grid =
[[-0.358  0.574 -0.272 -1.443 -1.176 -0.408  0.842  0.013 -0.144 -0.116
   0.662  1.712  0.730  0.913  0.927]
 [-0.362  0.602 -0.259 -1.331 -1.010 -0.420  0.661 -0.031  0.003 -0.206
   0.582  1.803  0.662  0.823  0.836]
 [-0.352  0.585 -0.234 -1.414 -1.109 -0.430  0.791 -0.017 -0.089 -0.150
   0.619  1.724  0.712  0.890  0.880]]
The entry just right of -0.259 -> -1.331
Which number is the entry just right of -1.176?
A: -0.408
Which number is the entry just left of 0.836?
A: 0.823
Which number is the entry just right of -0.430?
A: 0.791
Which number is the entry at the centre?
A: -0.031
The entry just right of the largest entry is 0.662
Which number is the entry just left of -0.089?
A: -0.017
The largest entry is 1.803
The entry just left of the smallest entry -> -0.272
Which number is the entry just right of 0.842?
A: 0.013
Which number is the entry just right of 0.602?
A: -0.259
Which number is the entry just left of the centre entry?
A: 0.661
The entry just right of -0.116 -> 0.662

Questions about the table below. Indices start at 0.
1) What is the entry directly below the largest entry?
2) What is the entry in the bottom-right corner?
3) What is the entry in row 2 and column 0?
4) What is the entry at row 2, column 1?
5) What is the entry just right of 5171?
6) What is the entry at row 1, column 2?
7) What is the bottom-left entry?
8) What is the entry in row 0 and column 0?
3623  5824  2801  4550  7966  4365
5273  6107  4360  4860  6066  5665
6391  5829  6066  6636  6426  5952
5304  5442  2231  4587  6312  4987
6360  5546  4949  6357  6448  5646
6491  5794  6409  6974  6614  5955
6412  5504  4617  6170  6266  5643
7250  5905  5423  5770  4647  6611
5680  5895  6304  6831  7371  5574
4551  5662  2312  4320  6809  4775
6609  5948  4643  5171  4874  6297
5577  5989  6390  6712  7323  5618
6507  5808  6299  6848  6480  5988
1) 6066
2) 5988
3) 6391
4) 5829
5) 4874
6) 4360
7) 6507
8) 3623

Questions about the array below.
1) The entry just left of the largest entry?
2) The first entry in reading order?
3) The last entry, reading row by row?
4) The 3rd entry on the main diagonal?
5) The entry in the bottom-left corner?
6) The 2nd entry on the diagonal from the top-right corner?
7) The largest entry in the first row?
8) The entry directly above 23?
-31  -34  12  -11  11  0  -1  -20  -39  16  13  64
-28  -31  11  -10  10  0  -1  -19  -36  15  12  59
-14  -15  5  -5  5  0  0  -9  -18  7  6  29
11  12  -4  4  -4  0  0  7  14  -6  -5  -23
-33  -37  13  -12  12  0  -1  -22  -43  17  15  69
-11  -12  4  -4  4  0  0  -7  -14  6  5  23
1) 15
2) -31
3) 23
4) 5
5) -11
6) 12
7) 64
8) 69
